Here is a tiny trained network, its code and every weight. The questions are about switching its units off for an input and a class, where a switched-off unit gives its printed mean instead of its output.

import numpy as np


def w(rows, s, z=0):
    codes = np.array(rows[::2]) - 128.0
    scale = np.full(codes.shape[1], s)
    scale[-1] = z or s
    return codes * scale


def norm(h):
    return h / np.sqrt((h * h).mean(-1, keepdims=True) + 1e-5)


def f(y):
    return y / 2 * (1 + np.tanh(0.7978845608 * (y + 0.044715 * y**3)))


def log_softmax(a):
    a = a - a.max(-1, keepdims=True)
    return a - np.log(np.exp(a).sum(-1, keepdims=True))


def net(x, mask):
    res = np.array(x, float).reshape(1, 4) / 4 @ E
    u = 0
    for l in range(2):
        y = f(norm(res) @ A[l][:, :-1].T + A[l][:, -1])
        res = res + np.where(mask[u : u + 8], y, B[l][:, -1]) @ B[l][:, :-1]
        u += 8
    return log_softmax(norm(res)[-1] @ U[:, :-1].T + U[:, -1])


A, B = {}, {}
E = w([
[129,132,131,125,127],'x0',
[129,123,122,129,127],'x1',
[48,215,88,172,31],'x2',
[30,166,34,73,253],'x3',
],0.0017)
A[0] = w([
[157,181,112,49,150,185],'0.n0',
[127,172,198,53,69,22],'0.n1',
[130,71,136,176,105,3],'0.n2',
[196,94,69,210,207,136],'0.n3',
[215,79,237,166,190,103],'0.n4',
[91,124,129,221,151,103],'0.n5',
[253,93,179,64,207,90],'0.n6',
[59,86,41,225,156,121],'0.n7',
],0.0032,0.0025)
B[0] = w([
[109,45,66,170,214,205],'0.n0',
[143,116,101,109,56,62],'0.n1',
[166,179,178,100,77,52],'0.n2',
[97,151,180,8,68,169],'0.n3',
[186,41,169,53,108,246],'0.n4',
[98,154,210,1,113,111],'0.n5',
[108,7,137,79,85,253],'0.n6',
[150,198,155,136,146,169],'0.n7',
],0.0036,0.0013)
A[1] = w([
[83,228,117,216,38,66],'1.n0',
[82,65,77,164,73,3],'1.n1',
[78,148,99,168,42,30],'1.n2',
[222,92,240,221,1,54],'1.n3',
[200,30,164,84,172,162],'1.n4',
[73,87,111,95,208,200],'1.n5',
[206,87,230,204,30,50],'1.n6',
[39,209,63,215,8,70],'1.n7',
],0.0044,0.0024)
B[1] = w([
[195,12,203,75,96,217],'1.n0',
[202,87,180,3,195,101],'1.n1',
[185,47,215,47,160,132],'1.n2',
[9,242,9,169,204,252],'1.n3',
[187,104,217,105,59,253],'1.n4',
[151,185,137,166,61,230],'1.n5',
[51,235,39,148,226,218],'1.n6',
[249,9,231,72,80,245],'1.n7',
],0.0042,0.003)
U = w([
[227,15,227,69,30,254],'0',
[31,255,20,238,197,2],'1',
],0.004,0.00099)

Each question gives the input, the list of numbers given to net, and the class t.
The units are the neurons (one row each of A and B). Each row of codes is followed by its name. A weight is (code - 128) times the scale printed after its matrix; where a second scale follows, it is the last column's (A, B and U).
mask holds one flag per neuron, layer by layer. A switched-off neuron (its flag False) gives its mean, the last column of its row in B, instead of its output. The means were averaged over made-up inputs and are rounded, as every weight is.
A unit's drop is (log p(t) with every unit on - log p(t) with that unit switched off) / (log p(t) with every unit on - log p(t) with every unit switched off).
The circuit of an input: a set's keep is (log p(t) with only the set's units on - log p(t) with every unit switched off) / (log p(t) with every unit on - log p(t) with every unit switched off). Starting from the 12 units with the biggest drops (on a tie, the unit counted first), units are removed one at a time, each time the one whose removal leaves the highest keep (on an exact tie, the one counted first), for as long as the keep stays at least 0.8.
circuit, biggest first: the units of the circuit, biggest drop first
most important unit: the unit with the biggest drop
k most important neurons: the k neurons with the biggest drops, biggest first
top k neurons in layer l: the k neurons of layer l with the biggest drops, biggest first
drop of u: that unit's drop, to one decimal
input [-3,-5,8,7], class 0: circuit, biggest first	[1.n3 1.n7]
input [-1,-6,8,6], class 0: most important unit	1.n7
input [-2,5,3,-4], class 1: top 2 neurons in layer 1	[1.n3 1.n6]
input [-7,1,7,6], class 0: 2 most important neurons	[1.n3 1.n7]
input [-1,7,6,6], class 0: 2 most important neurons	[1.n3 1.n6]
input [0,-7,3,3], class 0: 2 most important neurons	[1.n3 1.n6]
input [3,2,6,-8], class 1: 2 most important neurons	[1.n3 1.n6]
input [7,5,4,-8], class 1: drop of 1.n3	0.2
input [4,5,5,5], class 0: drop of 1.n3	1.4
input [-6,1,-1,-2], class 1: drop of 1.n7	0.6
